Each row comes from the steps of one path. Every step used is in the known rows, and no mark comes twice. Write the path behind each row, first mark first.
Known rows
X-L-A-B-P-F-D: [-2.32 -0.85  2.44  0.67  4.01  1.85 -0.25 -0.55  0.43 -1.50 -0.23 -0.61
  1.40  2.22 -3.77 -1.53  1.10 -0.90 -0.38  2.74  1.43  2.64 -2.03 -1.12
 -0.40 -2.76  3.05  0.49 -0.55 -0.63 -2.52  2.01  1.01 -1.12  1.12 -0.47
  2.11 -2.95  4.21  0.78 -2.15 -0.35 -0.87 -3.52  0.74]
N-F-D-X-B-P: [ 1.39  1.70 -0.34  3.05  1.93 -0.51  0.55  2.48  1.40 -0.06  2.17  5.80
  2.23 -1.06  1.03  0.04 -0.19 -0.26  0.01  0.16 -2.80 -2.94  2.15  3.33
  1.32 -1.53 -4.18 -2.11  1.14  3.33  0.16  0.02 -0.33  2.27 -1.44 -1.61
  0.05 -1.27 -2.93 -0.44  0.88  1.21 -0.12  0.55 -0.22]
L-B-P-D-X-N: [ 1.10  1.97  0.78 -2.02  1.47 -0.74 -2.40 -1.24  0.17  1.11 -1.92  2.71
  1.09 -3.34  1.30 -0.64 -0.81  0.23  3.09 -0.35 -2.01 -0.85 -0.88  0.02
  0.70  3.89 -5.77 -0.34  0.67 -2.26  2.05 -1.75 -4.00 -0.09  0.45  2.30
 -2.97  3.66 -0.90 -0.71  2.08 -1.88  2.43  5.18 -1.24]
A-B-P-D: [ 0.22  2.91 -0.31 -6.02 -0.64  0.71 -2.66 -0.70 -4.23 -3.19 -1.22  4.75
  0.39  1.66 -5.24 -0.08 -2.98  3.52 -0.82  1.71 -0.96  1.44 -3.58  2.66
  0.85 -0.49 -0.65  1.28 -1.20 -6.46 -0.33  0.13 -0.04 -3.64  3.09  3.18
 -2.26 -0.66 -1.23  0.10 -0.57 -2.62 -2.15 -0.04  2.72]
L-A-X-B-P-F-D: [-0.96 -0.80  0.98  2.64  3.32 -0.26  0.73  3.98  0.97 -0.27 -0.66  2.27
  0.29  1.45 -1.99  0.61  1.48  1.39  1.90  0.16 -0.18 -0.15 -1.77  0.58
 -0.62 -2.01  1.20 -0.21 -0.26  2.60 -1.47  1.84  0.52 -1.92  1.61  1.22
  1.32 -5.23  1.01 -0.04  0.03  0.86 -1.40 -3.72  0.67]
P-F-D-B-L-A: [-1.77 -1.95 -1.15  1.80  4.06 -0.11  3.36  3.24  1.18 -0.13 -2.39 -1.03
  2.31 -0.34 -2.33 -0.55  1.82 -3.85 -0.27  0.36  0.61  4.27  1.74  0.10
 -0.59 -3.08  4.33 -0.05 -3.06 -0.01 -1.61  3.76  3.52 -1.08  0.78  0.92
 -0.33 -2.35  2.01  0.68  2.18  0.61  0.94 -1.51  0.04]
X-N-L-A-B-P-D: [-0.77  3.41  0.36 -5.19 -1.03  3.08 -3.10 -2.22 -2.63  2.02 -2.23  4.40
 -3.64 -2.00 -2.30 -2.02 -2.67  1.42  1.99  1.70  0.52  2.01 -5.04  1.52
  0.87  2.45 -2.80  0.34  1.12 -5.22 -0.55 -0.55 -1.78 -2.02  2.80  0.96
  0.39  1.00 -1.79 -0.16 -2.56 -0.81 -4.58  1.25  0.43]
D-P-F-X-L: [ 1.50 -0.34  2.07  2.58 -1.11  0.48 -1.96 -1.36 -1.49 -2.45  3.19 -3.63
  1.72  5.59 -0.65  3.24 -0.40 -1.21 -1.26  0.20  1.42  1.50  3.63 -4.08
 -1.38 -0.35  1.94  2.34 -1.10  1.38  0.00 -2.79 -1.41  1.91 -1.03 -1.02
  0.06 -3.04  3.03  2.51 -1.73 -2.10  4.28  0.30  0.98]
N-D-F-X-B-L-A: [-1.88 -2.03 -0.97  0.08 -1.61 -0.85  2.33  1.39  0.06  0.40 -0.04 -2.22
 -0.69 -2.42  3.25 -0.45  0.54 -3.16  0.99  1.08 -0.51  1.32  2.29  0.83
 -0.89 -1.77 -0.97  0.47  2.54  2.51 -1.92  1.63  2.71 -2.45 -0.68  0.27
  1.29 -1.07 -1.48  1.84  1.87  1.86 -0.63 -1.02 -0.09]
B-L-F-D-X-N: [-1.86 -2.47  0.68  1.55  5.33 -0.16  1.13 -3.62  4.91  1.07 -0.76 -2.33
  5.57 -2.85  2.64 -3.26  0.46 -2.91  2.96 -0.82 -2.00 -2.12  1.78 -1.12
  1.62 -1.91 -0.90  1.14 -0.70  0.73  1.89  3.21 -0.51  2.30 -0.16  1.24
 -1.16  1.48  2.14  1.44  4.92 -1.35  2.97 -0.47 -4.91]
P-F-D-B-L-A-X: [-0.44 -2.31 -1.33  2.28  3.18 -1.70  4.30  3.53  1.77  0.78 -3.48 -1.52
  0.59 -0.59 -2.02 -0.26  0.38 -0.46  0.11 -2.16  1.36  3.37 -0.23  0.40
 -0.66 -0.23  4.78 -0.31 -0.32  0.17  0.33  3.61  1.41 -2.42  2.40  2.76
  0.01 -2.87  2.08  1.04  2.88  0.27 -2.49 -2.91  0.31]
P-F-X-B-L: [ 1.61 -1.99  2.11  1.59  1.42 -0.78  0.68  0.50  0.73 -2.49  2.36 -2.39
  1.00  1.80 -0.15 -0.26  1.68 -1.06  1.17  1.20 -1.57  0.11  3.05 -1.05
 -1.70 -4.66  3.60  2.31  1.52  0.81 -1.66 -0.37  1.39 -0.10  0.61  0.91
  0.84 -7.93  2.95  3.30  2.12 -2.12  1.46 -0.38 -1.34]
B-L-F-D-X-N-A: [-1.13  0.38 -1.11 -0.15  4.07 -1.15  1.48 -1.82  4.27  3.34  1.59 -1.78
  3.31 -3.21  3.33 -4.07  0.56 -2.77  2.42  2.40 -0.64 -3.05  0.42 -1.75
  1.60 -2.83 -2.43  0.81 -1.63  1.23  1.84  2.28  0.38  2.71 -2.26 -1.36
  1.12  4.55  2.23 -2.01  2.68  0.15  3.73 -2.66 -3.52]
F-X-B-P-D: [ 1.57  1.60  1.48 -3.92 -1.23  0.50 -1.80  0.50 -3.00 -3.31  0.74  3.82
 -0.33  3.59 -2.04  1.30 -0.87  1.30  1.22  0.78 -3.36 -1.72 -2.17  2.35
  0.79 -1.11 -2.59  0.54 -1.03 -1.52 -1.02 -2.28 -1.46 -1.94  1.89  1.15
 -0.10 -3.87 -1.65  1.69  0.09 -1.19  0.01  1.66  0.05]
A-B-L-F: [-3.03 -1.97 -1.67  1.37  0.19 -0.03  0.82 -1.72  1.58 -1.03  0.72 -3.83
  1.89 -2.66 -1.65 -4.17  2.34  0.17 -0.76  2.17 -0.06  0.73  2.72 -0.15
  0.03 -7.42  4.83  4.06  0.12 -2.60 -0.06  3.46  2.56 -0.68  2.06  3.21
 -3.26  0.79  2.16  0.94  3.59 -1.26 -1.45 -3.62 -1.09]
F-D-X-B-L: [ 0.87 -3.42  0.96  1.21  4.97 -1.57  3.38  1.37  1.81 -0.07  0.59 -0.28
  1.92 -1.46  0.44 -2.32 -0.47 -2.04  0.07  0.33 -3.15  0.02  4.36  1.71
  2.24 -3.86 -0.36  0.14  1.43  1.29  1.06  2.32  2.02  0.24 -1.79  1.96
  1.50 -1.82  2.00  2.58  5.63 -1.19  1.96 -0.48 -1.97]
A-L-F-X-N-B-P-D: [ 2.79  1.48 -0.34 -3.79 -3.91  0.76 -3.27 -5.41  1.17  0.16  1.53  0.35
  0.54  0.24 -0.31 -0.71  0.41  1.76  1.01 -2.63 -2.49 -3.71 -5.65  0.09
 -0.57  1.15  0.55  1.00 -1.58 -1.96  0.48 -0.94 -1.83  1.40  1.21 -0.34
 -1.69 -0.95 -2.86  0.34 -1.82 -2.50 -2.36  2.94 -1.97]
P-F-D-X-N-L-A: [-0.91  0.80  1.39  2.04  1.96  2.15 -0.18 -0.94  0.81  4.34 -1.16  1.89
 -1.09 -2.14  1.42 -0.41 -1.47 -1.80  3.17 -2.07  1.33  0.74 -1.48 -3.11
 -0.41  2.11 -1.66 -1.62 -0.96  0.26  0.48  1.09  0.06  1.06 -2.85 -1.43
  0.59 -0.63  0.14 -0.63 -0.47 -0.44  1.79 -0.75 -2.37]
A-L-B-P-D-F: [ 1.06  0.45  0.88 -2.19 -4.24 -0.11 -2.18  2.49 -1.80 -2.09 -1.49  1.52
  2.66 -2.61 -0.33  2.56  0.71  1.99  1.90  0.41 -1.45 -1.64 -2.18  1.85
 -2.09  2.86 -1.09 -1.16 -1.25 -0.75 -1.77 -0.36 -0.50 -2.80  0.27  2.55
 -5.20  1.76 -3.89 -2.22  3.73 -2.67 -1.83  1.19  2.22]
D-F-X-L: [-0.20 -1.39  2.90  0.22 -2.69  0.01 -0.93 -1.94  0.12 -3.32  3.32 -5.06
  2.78  2.73  0.83  3.01 -0.71 -1.89 -1.66 -0.89  0.54  0.11  2.82 -1.40
 -0.38 -0.24  1.53 -0.32  0.66  0.85 -0.73 -1.30 -1.71  1.10 -1.82 -0.39
 -0.57 -1.22  1.37  3.66  2.06 -0.31  2.08 -0.80  0.23]
N-L-B-P-F: [ 0.54  1.66  0.21  2.65 -1.25  1.03 -1.09  1.81 -0.52  1.20  1.80  3.83
 -0.73 -1.41 -0.56 -0.38  3.31  1.39  1.37  3.66  1.31 -1.51  0.87 -2.20
 -3.00 -1.36  1.81 -0.21 -2.76  0.04 -2.65 -3.46  1.22  0.51  0.03 -2.91
 -2.49 -2.61 -1.14 -4.31 -1.09 -1.20 -0.81 -0.71  0.81]
N-A-X-D-P: [ 1.83  1.03 -2.23 -0.21  0.10 -0.53 -0.79  3.66 -1.71  2.08  0.13  1.11
 -1.69  1.42 -0.17  2.41 -3.81  1.91 -1.22  1.00  2.75  1.49  2.73  0.38
  1.32  0.26 -4.52  3.28 -0.38  1.08  3.44 -1.96 -2.75  0.69  0.44  2.59
  1.98  3.70 -0.28 -2.18  1.64  1.17  2.34 -1.05  4.47]
A-N-B-L-F-X-D-P: [-1.47 -2.13 -0.12  2.31 -0.21  1.27  0.86 -2.53  1.73 -1.42  0.92 -3.25
 -0.31  1.03  1.41  0.02  0.60 -0.82 -3.52 -1.73  1.20 -1.30  4.21 -1.12
  0.02 -0.04  1.18  2.57  0.43  2.00  3.23 -1.41  0.57  3.58  0.41 -1.08
  2.19  1.58  0.91  0.29 -0.32 -0.25  1.16  1.99 -1.27]
L-A-B-P-D: [-1.69  2.82 -0.80 -5.21 -1.04  1.49 -2.13  0.47 -4.79 -1.83 -2.66  3.95
 -1.50  1.06 -4.83 -0.56 -1.92  2.12  0.16  1.39  0.00  3.06 -3.73  2.97
  0.46 -0.57 -1.38  1.16 -1.15 -6.23 -0.69  1.38  0.26 -4.85  3.15  3.60
 -1.85  0.95 -1.80  0.25 -1.13 -0.89 -2.71 -0.14  2.45]
B-L-A-N-X-D: [ 0.22 -1.45  1.65  0.80  4.11  2.78  2.45  0.26  0.07  0.35 -3.82 -1.23
 -4.94  0.65  1.47 -1.80 -1.00  1.19  0.21 -1.49  0.90  0.24  2.31  2.19
  2.68 -1.02 -0.85  0.70  1.78 -2.35  0.91  0.37 -0.94  1.97  2.52  1.96
  3.04  0.75  0.84  0.03 -1.06  2.65 -0.56 -1.20 -2.41]
B-P-F-X: [ 0.33  0.99  0.61 -0.27 -2.24 -0.06 -1.55 -1.02 -2.46 -4.18  1.97  1.51
  3.54  5.61 -1.14  2.43  0.57  1.08  1.26  0.36  0.36 -2.00 -0.79 -0.91
 -3.07 -1.30  2.87 -0.15 -3.80 -1.73 -2.69 -1.69  1.19 -1.19  0.98 -1.70
 -2.05 -7.23 -1.07  1.23 -0.95 -1.30  0.51 -0.65  0.06]
N-B-L-A: [-1.61 -0.14 -3.77 -0.62  0.47  0.04  1.20  1.01  0.03  1.89  1.57 -0.97
 -1.69 -0.97 -1.40 -1.75  0.55 -2.38 -2.97 -0.15  1.15  4.38  4.24  1.48
 -0.33 -5.14  2.61  2.69 -1.73 -2.85  0.67  3.02  4.67 -0.62 -0.65  1.61
  0.29  0.94 -1.53  0.21  0.06  1.20  0.06 -1.14  1.43]
N-B-L-A-X: [-0.26 -0.81 -3.88 -0.13 -0.34 -1.70  2.20  1.52  0.66  2.76  0.10 -1.65
 -3.24 -1.34 -1.11 -1.54 -0.81  0.94 -2.49 -2.56  1.88  3.55  2.37  2.00
 -0.15 -2.12  3.12  2.17  0.92 -2.47  2.48  2.96  2.34 -2.04  1.20  3.38
  0.43  0.59 -1.40  0.70  1.07  1.17 -3.62 -2.49  1.71]
L-B-P-F-D: [-1.68 -1.55  1.35  1.83  3.71  0.40 -0.12  1.57  1.05 -2.88  0.81  2.56
  4.18  1.47 -2.07 -0.27  2.69 -0.05  0.48  3.72 -0.45 -1.55 -0.31 -2.33
 -2.33 -3.36  2.00  1.22 -4.77  1.00 -2.44 -0.16  2.85 -1.12  0.50 -0.61
 -0.54 -3.86  1.39 -2.11  0.78 -0.92  2.20 -3.06  0.49]
F-X-L-A: [-2.21 -2.26  1.17  0.85 -1.73  2.08 -0.05 -1.05 -1.48 -0.48  1.02 -4.74
 -2.23  3.82  0.20  0.25  0.11 -2.98 -0.80 -0.43  0.97  2.75  2.51 -0.82
  0.51 -3.41  0.23  2.35 -0.56 -0.67 -0.61  0.21 -0.37 -0.81 -0.55  0.72
  1.76  0.70  1.35  3.83 -0.08  2.89  2.07 -1.54 -0.99]
B-P-D-X-N-A-L: [ 5.17  2.81 -1.16 -5.08 -2.30 -0.50 -2.74 -0.88 -1.86  3.84 -1.02  2.66
 -0.62 -1.02  1.62 -0.09 -3.63  2.91  3.74 -0.46 -1.84 -2.71 -5.09  2.16
  1.77  3.25 -4.75 -1.07 -0.24 -2.14  1.19  0.02 -2.68  0.44 -1.53  0.51
 -0.62  4.11 -2.83 -2.26  0.45 -1.48 -0.09  1.98 -0.18]
B-P-F-D: [-1.02  0.14  0.92 -0.14  3.89  0.89 -0.71  0.82 -0.11 -3.40  0.82  4.11
  5.73  4.19 -3.28  1.27  0.21  0.80  0.70  2.29 -0.40 -1.37 -1.23 -0.47
 -1.24 -3.45  2.35  0.58 -5.90 -0.36 -2.51  1.01  2.78 -0.67  1.15 -0.88
 -0.81 -5.94  0.46 -1.11 -0.30 -1.49  1.77 -3.95  0.80]
D-P-F-X: [ 0.50  0.37 -0.40  1.94 -3.00 -0.67 -2.26  0.33 -3.64 -4.00  2.57  0.02
  3.32  5.67 -1.00  4.66 -1.37  0.69 -0.56 -0.78  1.25  0.21  2.42 -3.65
 -3.12  0.35  2.15  1.86 -3.64 -0.11  0.04 -1.60  1.81 -0.82 -1.28  0.12
 -2.36 -5.04 -0.60  1.62 -0.68 -2.47  4.10  0.02  2.16]

Write each row's path
[-0.66  3.17  0.08 -1.60 -2.62 -1.09 -1.16  5.45 -1.65 -0.67 -2.07  2.59
 -0.43 -2.23 -0.98  3.64 -0.08  1.97  2.49 -1.83 -0.29  0.59 -1.88  4.10
 -0.29  3.28 -2.97 -2.46  2.32  0.40 -0.43  0.76 -2.94 -3.40  1.90  3.64
 -3.46  0.35 -3.53 -0.62  2.09 -0.48 -3.40  0.26  2.91] | L-A-X-B-P-D-F
[ 1.79 -2.70 -0.75  0.09  0.20 -1.35  0.16 -0.06  1.87  3.63  0.41  0.32
  0.52 -3.73  3.74 -3.34  0.83  0.02  2.01  2.69 -1.60 -4.16 -1.71  0.21
  0.79  1.51 -3.33 -1.42 -0.08  1.99  0.13 -0.29  0.15  0.76 -3.00 -1.17
  1.85  5.01 -1.19 -2.27  3.21  2.02 -0.48  0.85 -1.43] | F-D-X-N-A-L-B-P
[-2.44  2.74  0.31 -3.60 -5.40 -0.15 -1.08 -0.84 -2.48 -4.31 -0.07  1.43
 -0.34  1.51 -0.31  3.89 -1.36  1.38 -2.37 -4.41  0.64 -1.72 -3.52  1.42
 -1.76  6.11  0.66 -4.08 -0.20 -1.79  0.42 -0.09  1.60 -2.07 -1.09 -1.54
 -1.11  0.12 -4.30  0.14 -3.12 -0.32 -2.52  1.54  0.75] | L-A-N-B-P-D-F-X
[ 3.22 -1.96 -0.02 -0.76 -2.45 -0.43 -2.36 -4.88  1.23  1.51 -0.20  0.21
  0.25 -1.46  3.97 -0.99 -0.53  2.16  2.85  1.98 -1.52 -3.34 -4.51 -3.48
 -2.36  2.43 -0.73  2.03  1.00  1.65 -2.04 -2.69 -0.36 -0.06  0.70 -1.95
  0.44 -2.30 -1.03 -0.84 -1.99 -0.56 -0.28  1.56 -1.07] | A-L-B-P-F-X-N-D
[-0.43  0.22 -0.55  0.57  5.13 -0.69  1.26 -1.38  3.60  2.64  0.13 -1.21
  1.48 -2.67  0.10 -2.20  0.41 -3.53  0.26 -2.42  0.84  3.03  0.93 -1.75
 -1.48 -0.12  1.67 -0.13 -0.28 -0.78  1.54  3.42  2.30  1.15 -2.04  0.09
  1.06 -1.24  1.74  0.33 -0.38 -1.89  2.00  0.88 -1.31] | P-F-D-X-N-B-L-A
[-1.83 -0.24  1.46  2.86 -1.41  0.95  0.76  0.50 -0.71 -1.52 -2.47 -2.15
 -2.98  2.56 -0.32  2.50  1.43  0.66 -2.05 -2.72  1.54  0.61 -0.35  0.45
  1.08  3.58  3.59 -3.66  2.18  1.03 -0.63 -0.43 -0.93  1.65  0.81 -2.96
  0.71  0.56  2.14  1.00 -4.17  3.03 -1.45  1.58 -1.35] | D-B-P-F-X-L-A-N
[ 0.64 -1.58 -1.96  2.53  1.29 -2.45  3.58  1.42  4.76  2.47  1.68 -3.62
  0.03 -1.56 -1.03 -1.19  1.16 -0.70 -3.81 -0.41 -0.05 -0.81 -0.15 -1.43
  3.70 -2.47  2.82 -1.01 -0.69  4.02  2.10  1.00 -1.55  3.48 -1.46 -0.97
  1.12  4.54  3.85 -1.16  2.25  2.51  0.52 -3.82 -0.16] | N-A-X-L-F-D-B
[ 0.17  1.63  0.28  1.60  2.67  0.25  1.33 -0.34  1.43  2.54  1.22 -0.36
 -0.52  0.30 -1.18 -0.87  1.66 -2.74 -1.68 -2.04  1.33  2.25  0.60 -0.57
  0.20  0.05  0.68 -2.95 -0.79  0.71  0.37  0.91  0.19  2.12 -3.22 -2.68
  1.12  1.04  1.32 -0.84 -3.04 -0.29  1.13  0.71 -0.05] | N-B-P-F-D-X-L-A
[ 0.78  3.59  1.06 -2.65 -2.07 -1.53 -0.55  3.10  0.34  0.52  0.44 -0.08
 -0.55 -2.83  0.44  1.07  1.02  1.17  0.78  2.75  1.23 -1.24 -2.03  0.34
 -0.90  3.66 -2.98 -1.60  1.27  0.78 -0.05 -2.81 -3.90 -1.36  0.49 -0.04
 -1.38  5.19 -0.26 -4.24  0.89 -1.05 -1.83 -0.94  2.69] | N-A-X-L-B-P-D-F
[-0.53 -1.50  0.44  0.06 -2.82 -0.66  0.59 -1.82  1.07 -0.57  2.07 -1.58
  1.20 -1.70  3.57 -0.91  2.20 -1.73 -0.89  4.14  0.12 -2.40  1.41 -1.00
 -1.19  1.21 -1.51 -0.82  0.75  2.95 -2.50 -3.86 -0.47  0.04 -0.39 -3.71
  0.28  2.37 -1.15 -1.05  0.15  1.70 -1.14  0.56  0.38] | N-D-F-X-L-B-P
[ 4.18 -0.25  0.13 -1.78 -2.22 -1.41 -1.89  0.17 -0.37  3.90 -0.66 -0.80
 -3.20 -4.52  2.27 -1.20 -1.55  1.83  1.95 -0.10 -1.90 -1.51 -3.06 -2.47
  0.14  2.52 -4.39  1.25  1.47 -0.62  2.66 -0.95 -1.96 -0.59 -3.70  2.86
 -0.88  6.64  0.10 -2.71  2.90 -1.74  3.31  2.33 -0.31] | P-D-X-N-A-L-B
[ 2.28  2.70 -0.16  2.82  1.73  0.43  1.03  3.35 -0.28  0.20 -3.63  2.38
 -3.02  0.08 -1.06  2.02  1.55  2.77 -0.19 -3.03  1.83  0.19 -0.76  1.86
  1.38  3.53  1.63 -5.02  0.95 -0.47 -0.96 -1.46 -2.58  3.65  1.82 -1.49
 -1.18 -1.43 -0.27 -2.58 -4.16  2.04 -1.70  2.59  0.36] | L-A-N-X-D-B-P-F
[-2.66 -0.14 -0.70  0.27 -4.04 -0.68  0.17  1.25 -1.46 -1.31 -0.50  1.98
 -2.03 -0.96  3.28  2.29 -0.17  1.80 -0.39 -0.31 -0.92 -3.03 -0.68  2.83
  0.85  2.96 -2.18 -3.39  3.84  3.65 -1.52 -0.28  1.47 -1.10 -0.57 -2.64
  1.15  0.47 -3.82  0.11 -2.19  3.93 -3.04  0.41  0.27] | L-A-N-D-F-X-B-P
[ 0.43  2.37 -1.58 -3.28  2.19 -0.22  0.09 -1.46  0.75  3.18 -1.22  0.06
 -1.49 -3.25 -0.13 -1.96 -1.42 -2.55  0.19 -3.00 -0.13  3.89  0.54  0.87
  0.21  1.13 -1.91  0.72  0.57 -3.90  2.96  2.21  0.15 -0.08 -0.64  2.39
 -0.37  2.80 -0.85  0.36 -0.20 -2.08  1.26  3.51 -0.78] | P-D-X-N-B-L-A
[ 2.55 -3.29 -0.46  1.16 -3.14  0.66  1.54 -0.92  1.51  0.07 -1.45 -1.89
  1.16  0.05  0.53 -0.24  2.71 -0.52  0.60 -1.83 -1.40 -2.90 -1.37  3.17
  1.20 -0.71  1.76 -2.25 -0.79  1.56 -1.95 -1.41 -3.41  2.84  1.80 -0.84
 -1.23 -0.54 -1.43  1.49  4.29  2.36 -3.31  3.37 -2.01] | A-L-F-X-D-B-P
[-3.80  0.16  4.19 -1.08 -2.59  2.44 -0.94 -0.81 -2.26 -3.90 -2.90 -2.93
 -2.37  2.54  0.33  3.84 -1.93  0.87 -0.98 -3.65  0.59  0.42 -1.82 -0.39
  0.46  4.38 -0.23 -1.12  2.15 -0.35  0.94  0.74 -1.10 -1.70  0.12  0.69
  0.13  2.87  1.26  1.57 -2.24  0.25  0.85 -0.75 -1.22] | P-D-F-X-L-A-N
[-1.61 -3.44  0.63  1.65 -0.19  1.24  0.73 -2.38  0.13 -2.15 -0.10 -4.73
  1.67  0.48  0.26 -1.88  0.56 -2.26 -0.74  1.57  1.52  1.03  3.57 -1.23
 -0.86 -2.30  0.38  4.09  1.06  0.09  0.95 -0.58 -0.86  0.25  1.95  1.95
  1.08  0.01  2.46  2.89  3.64 -1.01  0.12  1.07 -0.45] | A-B-L-F-X-D-P
[ 1.13 -2.12  0.74  3.27 -1.52 -0.58 -0.55 -1.64 -0.18 -0.08  2.49 -3.32
 -1.02  0.43  2.13  0.25  0.97 -1.20 -2.05  3.41  0.83  0.70  2.99 -6.91
 -2.23  0.46 -0.45  3.72  0.26  3.78  0.21 -4.71 -0.05  0.72 -1.81 -1.96
  0.94  1.15  2.91 -0.96 -2.32 -1.09  4.75  0.74  1.30] | N-D-P-F-X-L-B
[-2.20 -2.43 -2.74  1.56 -1.69 -0.29  1.37  0.76 -2.63  0.19 -1.44  0.33
 -3.57  0.21  3.47  0.76 -2.65  0.69 -2.18  0.88 -0.43  0.32  3.75  0.03
  1.71  1.76 -2.25  2.39  2.70  3.68  1.73  0.31  4.22 -0.99 -0.43 -0.92
  3.52  2.69 -1.79  0.47 -2.87  2.46  0.37  0.17  0.58] | F-X-B-L-A-N-D-P
[-0.70  1.23 -2.41  0.77 -0.82 -1.01  1.17  2.18 -2.09  2.46 -2.29  4.81
 -4.33 -2.50  2.39  0.14 -1.36  3.14 -0.28 -1.31 -1.86 -1.74  0.51  4.08
  3.83  2.01 -4.75 -3.42  3.80  2.04  1.18  0.59  0.95 -0.01 -1.30 -1.25
  0.28  4.37 -3.45 -1.85 -2.26  3.34 -1.29  1.73 -0.04] | L-A-N-D-X-B-P
[-0.02  1.36  0.29  0.79 -1.68  1.01 -0.65 -1.52 -0.02  0.63  3.19 -2.67
 -2.21  3.05 -0.94  0.18  2.56 -2.21 -1.74 -0.83  2.15  2.20  0.61 -1.27
 -1.70 -1.47  2.73 -0.40 -0.63 -0.24 -1.42 -1.34 -0.15  1.39 -0.96 -3.01
  1.56 -2.18  0.73  1.11 -4.78  1.08 -0.22  0.75  0.26] | N-B-P-F-X-L-A
[ 1.20  1.03 -5.80 -1.30 -0.81 -2.25  0.71  0.87  0.91  4.57 -3.05  3.25
 -1.53 -3.70  1.24 -0.02 -1.96  1.39 -0.38 -0.66  0.28  1.43 -1.48  3.61
  3.13  3.80 -2.20 -2.02  1.70  0.42  0.42  0.11 -2.06  0.47  2.93 -0.25
 -0.54  3.33 -3.95 -0.91 -0.94  4.52 -4.25  2.11  2.18] | L-A-X-N-D-B-P
[ 1.73  1.73  2.11 -1.47 -1.52 -0.20 -1.33 -2.82 -0.88 -1.17  4.05 -3.13
 -1.07  3.67 -1.35 -1.04  0.37  0.46 -1.48  3.47  2.17  0.07 -2.06 -2.64
 -1.11 -1.20  2.82 -0.21  1.76 -1.18 -1.78 -2.73 -1.32  1.00 -0.78 -3.46
  2.82 -2.52  4.38  0.82 -3.82 -0.61 -0.62 -1.48  0.78] | N-A-B-P-F-X-L
[ 1.51  1.24  2.44  1.15  3.82 -0.51  0.92 -2.58  2.45 -0.14  1.41  0.63
  0.45  1.39 -1.34  0.32 -0.78  1.50 -4.02 -3.38 -0.10 -1.43 -0.21 -0.92
  1.89  3.04  2.25 -4.05  1.28  1.26  2.48 -0.35 -0.15  4.55 -3.26 -4.08
  1.62  0.62  3.14 -1.23 -4.16 -2.19  1.15  0.87 -1.08] | A-N-B-P-F-D-X-L
